Each row is shifted at random along 3 fixed directions that mean nothing.
Known rows, with every step that occurs
F/M/U/W/D: [ 189  106    0 -242 -209   21   80   74   76  333  -78  -69  162 -303
   87   45  -51   86   -2  113 -109   23  166    0   43  -71   96   41
 -109  -22   -4 -173   50 -155 -128  209  -28   68  -81 -265  -64  112
  153]
U/Y/X/F: [  42    4   83   -2   54   82  195   23  -65  166   41   28   65   45
   57  118  -86 -125  -63   21 -106 -144  343   18  -44    2  156  -72
  116 -125  101 -133  -88  -54  -27  122   33 -113   12  -58  118   38
   88]
D/W/M/F: [   8  -70  -42 -107  -73 -106  332  133   43  173  108   46  103   15
   54  248  -54  -36    0   93 -135  -45  103  -23   58   26   -8  -35
  -74  -92  123 -214   56 -152   39   48  221  138   39   -5   38   76
  196]
D/U/W/F/M/Z: [-113 -132   42  125  -69 -157  334    0 -106   52   31   97 -172  185
  -35  336 -185 -157 -165  -49 -174   -9  278   25  208  195 -112  -54
  -64  -57  341  -71 -122 -102  156   26  404  142   54  123  -34   11
   40]
Y/U/W/D/X/S/M: [  32   21   91  -53  -46   19   98  -92  -39   42   69  -16  -30  268
    9  -83  -70 -173  -27 -147   39    7    1   88   -8  141 -110 -236
   66 -115  173 -124 -142  103   26   46   25 -209  -97    8 -132   43
    0]
U/D/F/M: [-101  -47   64   -7 -109  -84  103  -60 -124   92  -68   -3 -141    6
  -37   94 -171   21 -161 -105  -60  186   29  -13  145  126  -54   19
 -174  -27  188  118 -192  -49   17  188  263  115   47  -48  -46   38
  -92]
U/Y/X/V/S/M/F/D/W: [ 228   94   59 -274 -136  137  127  142    5  391   44   18  242 -118
   90   64  -11  -14   36   34  -62  193  193   19   12 -119   61   96
  100 -102  -31 -186   41 -198  -45   82  -85 -130 -170 -192  -24  146
  119]
F/D/W/M/U/Y/X/V: [ -43    7  176  -17  -98  -13  197   13 -106   95   76  134   11  264
    3  -49   14 -166   21 -220   39  130  117   37  -48  169  -83  -47
    0 -107  111   18  -46   43  -83  -88  103 -183 -103  135  139   68
  -59]
V/S/F/X/U: [  81   37  115  183  -24  -15 -134 -223  126  211   44  -18 -214  -54
  -43   35 -168   63  -96  223 -113  215  351   64  338  -97   54  152
  224 -133   68  261 -216   47  174  265  111   79   91 -233  204 -208
   46]
F/D/X/V/S/M/Z: [  56   22    5   -9  -11    2   62   62  -25   66   76   -2   48  124
   -5   57   -5  -20   26  -86  -22  245  144   87   35   27 -106   29
  -61  -30   92  -67  -22  -37   80   15   11  -90 -121  109 -170   88
  -15]
W/F/X/U: [ 122  158  260   96 -143   98 -267 -160  121   57   67  -46 -106   41
   65 -386  -71  -82   60  -72  154  169  235   96  192 -193   88  101
   -9  -54 -150  337 -178   96  151  108  -58  -35  -92 -156  121 -293
   21]
F/X/V/S: [ 290  127  -23 -157  -86  153 -124   49  173  275  -11 -118  200 -381
   89   14  -55  190   22  204 -138  197  364   -3   90 -286  176  183
  251  -53 -150  -83   78 -122  -18  280 -288   65  -30 -325   58  -49
  194]
D/F/M/U/Y/X/S: [  52    2   99   56  -61   14  149  -49  -23  129   60   69 -147  -63
   22  226 -184  -62 -172   89 -185   32  518   20  229  154  166    3
  174 -128  173   37 -230 -126  107  227  180  -49  109 -138  172   29
   95]
Y/X/F/M/U: [ 131  200  196  -79  -98  209  -80   53 -186  -89  153   71   35  212
  141 -386   91 -381  180 -372  230  164  259  157 -111  -70   81  -66
 -193   24 -158   78 -210  -68  247 -238 -130 -359 -321  129  -77  -38
  -61]
D/M/F/X/V/S: [   4  -49  -35   20    9  -23  175   23   -9  144  121   34    1  104
   -6  183  -57  -39  -39  -63 -100  226  234   10   78    7  -52    2
   88 -100  120  -50  -99  -40  170   47  109   25    7   48  127  -19
  108]
Y/X/M/U/W/F: [  29  -20   58  -37  -17    9  307   47  -70  149   90   39   25  206
   78  110  -96 -221  -28  -56  -79 -146  296   54  -65   87    7 -178
   32 -152  204 -247  -82  -37   11    0  142 -115  -64   31  115   31
  123]
W/F/D/M/U/Y/X/S/V: [ 209  282  303 -150 -189  224 -173  -27  -37  164  121   59   39   58
   79 -398   14 -180  112 -187  192  198  248  213  156  -64  116   58
   32  -69 -153  175 -207  -12  191   65 -204 -301 -258 -172  -99  -38
  -80]
W/D/X/F: [  61  -48   55  -35   14  -42  173   38   67  192   25  -91  132   65
   76  126 -102   23  -37   42 -120  -44  127   -7    0  -45   18  -68
   83 -155  111 -167   63   50  -46  186   87   84   64  -59   52   -2
  246]
F/D/X/S/M/U/W: [-128  -50  200  147  -56 -102    2 -288  -28   36   62   36 -341  294
  -99  -23  -99 -179 -140 -266   85  153   -5    8  139  257 -147  -54
 -199  -47  264  227 -352  163   50  -16  282 -214  -24  106  172  -80
 -198]
Z/U/Y/X: [ 146  141   48 -103  -92  113  -40    4   32   86  -27   67   89 -164
   47  -56  -46   39   29  267  -57  -23  241   16   42  -11  176   40
  159  -94 -117    5   17 -102  -77   81 -112  -83  -14 -241   78  149
   37]
W/D/U/Y/X/V/S: [ 202  166   24 -136  -80  186   16   71   53  142   -3   34  248    3
   41 -203   56  -40   66  -18   41  138   72   58 -105  -86   -3  -13
  374 -119 -121 -124    4  -35  -24   96 -271 -219 -157 -129  -88  113
  125]
Z/V/S/M/U: [  67  165   -1  -88  -66   20 -102  -29   60   23  102  121  -39  -35
  -53 -124  124  -44  124   89   57  269   33   93  112  -54  -16   63
  -48   -1 -108   89  -86  -60  154  -11  -74 -149 -110  -67  -25   98
  -38]
M/U/Y/X/V/S: [ 160  112   -9  -60    2  126   86   55   73  178   40   80  117 -139
   15   72   19  -11  -10  156 -115   72  355   35  -10  -38  121   71
  346 -116  -35 -124  -43 -133  -14  128 -156 -175  -35 -116  147  102
  128]
Y/U/W/D: [  41   29   19 -130  -50   27  157   28  -72  135  -64   29  107  153
   24  -58   18 -132   12 -128   35  -90  -95   28 -111   54 -115 -155
  126  -59   68 -234   43    5  -51  -73   -9 -129 -149    2 -120   91
   30]
X/U/W/M/F/D: [  56  -59  120 -153  -93  -49  237   21  -26  347   21   35   68 -101
   55  162  -57  -75  -82  -47 -112   46  236  -10   72  -64   36   33
 -138  -12  115 -122   13 -137  -43  139  174   38  -80  -89   -3   55
   86]
U/Y/X/M/Z: [  55   50   13    8  -32   69  177  126  -66   31   59   14   85   49
   64   44  -27  -84   10    7  -44 -106  313   25 -107   94  131  -90
 -196  -30   87 -138  -64  -93  -72   68    8 -171  -70   67  -73  144
   -6]
U/Y/X/M/Z/V/S/F/D/W: [ -39  -79   75    1  -16  -70  226   12 -126  285   19  107  -52  265
  -69  263  -74  -65  -57  -22  -97  142   78  -42   65  133 -157  -27
    2 -109  271  -74  -56    0   -3   -9  258  -91  -50   15    8  125
  -75]
X/M/Z/V/S/F/D/U/Y: [ -89  -28  153  -13   14   33  167   -7 -224   93   97  201  -35  335
  -93   17   71 -306   -7 -259   78  203  -34   59  -52   48 -169  -79
 -133   11  146   27 -184    5  113  -95  130 -285 -203  179 -225  199
 -161]
Z/M/U/D/W/F/X/S: [ 108   26  153 -105 -131   12   17  -68   71  216   54  -50  -37   20
   63   44 -154  -72  -37  -19  -45   31  186  -34  108  -56   15  -78
  -65  -81   89  -53  -62   12   30  143   80  -23  -49 -160   52  -53
  126]
Z/U/Y/X/V/S/M/F/D: [  27   41  105  -81  -29   40   62  -21 -106  267   44  139  -22   44
  -27   30   22  -88   -3  -60  -22  266  229   78   90   -2    1   56
    3  -79   33   53 -100  -88  124   33   73 -154 -144  -54   30  133
  -64]
V/S/M/U/Y/X: [ 132  187  -62  -42  -35  152   58   23  -57   43   73   89   70   33
   16  -88    0  -82   64   51    7   74  235  117  -48   96   63  -59
  141 -137  -21  -65 -203 -130   89    1 -112 -280 -126  -74    7  201
  -27]
W/D/F/X/U: [   6   44  192   77  -43   55  -64  -63  -13   -8  127   -2  -40  377
   47 -301  -11 -219   76 -266  205  180   15  103    6  -60 -113  -54
  -28  -59  -36  185 -141  164  149 -109   67 -132 -149   92    3 -150
   41]
V/S/F/X/M/Z: [  79   58   13   88  -14   61   -6    7  -32  106  108  -61  -42  129
   33  -14  -74  -85   41  -66    3  125  297   84   44  -50   22  -14
 -201  -34   93   10 -213  -25  201   85   40  -94 -121   23 -114  -52
  -36]
V/S/F/D/W/M/U: [ 113   45    9 -119 -110  -34  143   34  -13  204   78   70   78   81
   15   54  -22  -71   55    3  -47  210   34   66   84  -12 -124   21
  100  -95   68 -106  -42 -110  158    2   91  -26 -130  -54 -120  111
   54]
X/M/F/D: [  -6   11  172   27 -151  -74  -96 -106   -1  216  -60  -29 -155 -131
    0  -86  -33   91  -71 -145   32  250   83  -50  206  -26   83  158
 -334   25   15  280 -129  -12   57  206  178   34  -17  -95  106  -98
 -115]
D/F/M/U/Y/X: [-141  -28   45  140   19   -6  277    5 -270  -90  110  186 -156  397
  -19   96  -88 -263  -54 -226    2   65  241   90   -5  331  -83 -142
   19 -145  219   52 -292  -49  167 -193  296 -187  -28  221  151  124
  -81]
X/F/D/W/M/Z: [   1 -151   18  -54  -46 -162  395  141  -28  213   54   20  107   95
   42  387 -100  -49  -67   14 -217  -35  211  -41   69   39  -60  -33
  -98  -35  262 -287  151 -113    8   81  278  159    9   90 -140  100
  141]
X/U/D/M: [ 125  138  139 -215 -198   66  -31  -11   64   59    4  -11  136 -137
   39 -235    1  -29   -4   67   72  137 -101   13  -12  -81   62    8
 -149   40 -103   33  -20  -23 -169  193 -122 -106 -104 -137 -219  120
   -5]
V/S/M/F/X: [  37   45  -68   78  -25    9   -5  -68  -16  154   89  -28 -116   28
    1   67 -113   35   -3  -21  -48  220  283   70  186    9   10   33
  -87 -122   79   96 -242  -70  278   75  134   31  -13  -82  143  -55
    5]

Rows
[ -23   22   56  -47   20   95  177   12 -217   29  119  124   13  376
   -8  -73   34 -308   11 -378  102  247   65   81 -115   70 -177 -150
   76  -80   91  -86 -197   -6  221 -186   21 -295 -225  237  -42   67
  -64]  Y/U/D/M/F/X/V/S
[ 139   38   55  -94 -164  -66   45   85  139  188   46  -36   80 -119
   87   93  -98   96   31  289 -142  132  311   16  211 -115  117   80
 -141  -53  -10  -31  136  -79   47  224  120  172   12 -179  -83   86
  209]  W/D/F/X/M/Z/U
[ 151  138   60  -88  -92   62  104  -12  111  265   69   26   28  -24
   42  -10  -78  -88    7  120  -78   53  353  123  127  -53   61   19
  210 -173   62 -132 -115  -94   69  184  -25  -86  -79 -198  106  -38
  141]  Y/X/V/S/M/U/W/F
[ -55  -78   47   11    1 -136  227  -13  -99  158   98  152  -92  164
  -74  254  -18  -88  -70  -11 -137  301  121   84  178  117 -148   28
  129  -94  209   -8  -58  -25  170   12  246    0   -2  108    6  106
   20]  X/V/S/F/D/M/U
[ 240  136  151 -129 -201   53 -135    6  213  163  134  -29   25 -105
   99  -45  -93  -51   92  282  -43   97  346   83  288 -215  137   93
  -61  -30  -96   16   41  -88  173  142  -39   50  -91 -258 -137  -53
  172]  D/W/F/X/S/M/Z/U
[  26   81   68  -31  -64   50   59  -45    2  116   95   23    6  156
   -6 -125  -37 -122    6 -206   62  287  132   70    2  -21  -90    4
   13  -92   48   37 -222    6  125   98   13 -135 -131   24   25   -7
    2]  W/M/U/D/F/X/V/S
[  59  -26  260  -37  -21   -8   25  -82   58  259   92   30  -93  114
   -3  147 -120 -125  -81   37  -70   27  298   81  251  -26  -25   67
   77  -67  151   -5  -34   45  103   86  116  -34  -47  -84   11  -79
   49]  M/Z/U/W/F/D/X/S/V
[  21   -2   27 -128   52   64  170   92 -134  120   56   49  107  170
    0  133    5 -181    0 -181  -19  127  123  -17 -142  -38 -111  -97
 -132    9  116 -208  -74  -70   55  -39   13 -166 -167  108 -169  152
   11]  U/D/X/F/M/Z/V/S
[  16   14  163  -82  -62  -16   62 -121  -35  247   56   56  -86  139
  -37   24  -34 -138  -31  -97   16  222   45   -8   40   23  -95    3
 -134  -65  149   30 -189   40  -25   30  137 -199 -112  -50  108   46
  -70]  Z/V/S/F/D/X/M/U/W
[ -52   22    7   55  -11  -65  197  -50   62  166   80   77  -24   96
  -92  101  -20   -1  -52   53  -83  136   85   70   33  154  -65  -41
   45 -174  176    0 -184   30  -39  205  123  -95   36   16  103  164
   51]  W/D/X/V/S/M/U/Y
[ -24   49   89   34 -160  -86   13  -91   34   76   18    1 -126   64
   -4   -7 -190   29  -47   58  -26  189  195   30  249   67  -16   66
 -217  -86   93  174 -145  -18  108  158  252  122   19  -93   19   12
  -28]  W/M/Z/U/D/F/X
[   0  -20  130  -17 -161 -157   97 -115   29  176  -58    2 -101   24
    9  108 -204   94  -85   11  -97  145   75  -49  217  121  -82   29
  -61 -146  167   63  -26   -1  -53  123  295  131   60 -134  186   13
   45]  Z/M/U/W/F/D/X
[-172 -102   53  206    9 -211  388  -94  -59  142   37  125 -176  274
  -78  291 -150  -53 -173   34 -191  -26  230    1  159  331  -33 -132
   83 -237  362    9 -177   71   54  174  441   34  193   77  266   76
   61]  W/D/M/U/Y/X/F
[ 118   55  -26 -173  -77   58  115   36   63  322   65  -94  151   38
   38   17  -89   -3   17  -15  -54  195  121   88   20 -110  -58  -32
   51 -120   97 -185  -66  -18    1  217  -35   -3 -113 -179 -113   34
  134]  U/W/D/F/X/V/S/M
[-193  -79   42  188   -2 -177  145 -160   -6   55   58  122 -223  486
 -171   68  -19 -140  -55 -203   61  199 -100  -50   72  207 -333 -117
 -104  -34  271  107 -192  199  111 -103  320  -79  -37  187   60  -35
 -113]  F/X/U/W/D/M/Z/V/S
[  56    6   84  -61  -33   39  302  134 -103  224   76  105   69  -54
   75  246  -91  -87  -48   86 -229   -6  591  106   63   49  143  -25
  166 -169  135 -164    5 -153  -21  141   71   15   18  -50  171   93
  184]  W/F/M/U/Y/X/V
[ -50   26  229   -4 -116   26   92  -81 -210  -39   64   81  -40  552
   24 -325  -33 -341   37 -491  253  159 -140   82  -84  143 -241 -194
  -78  -49  103   84 -184  150   95 -239  125 -249 -259  177 -131  -44
 -166]  Y/X/U/W/F/D/M
[ 180   85  165  -82 -200    5 -159 -116  188  168  -65  -88  -78 -379
   32   69 -186  157 -151  280 -149  118  336  -66  282  -43  198  146
 -101    1    9  119  -72  -86  -70  413    3   67   79 -317  -26   14
   67]  F/M/Z/U/D/X/S
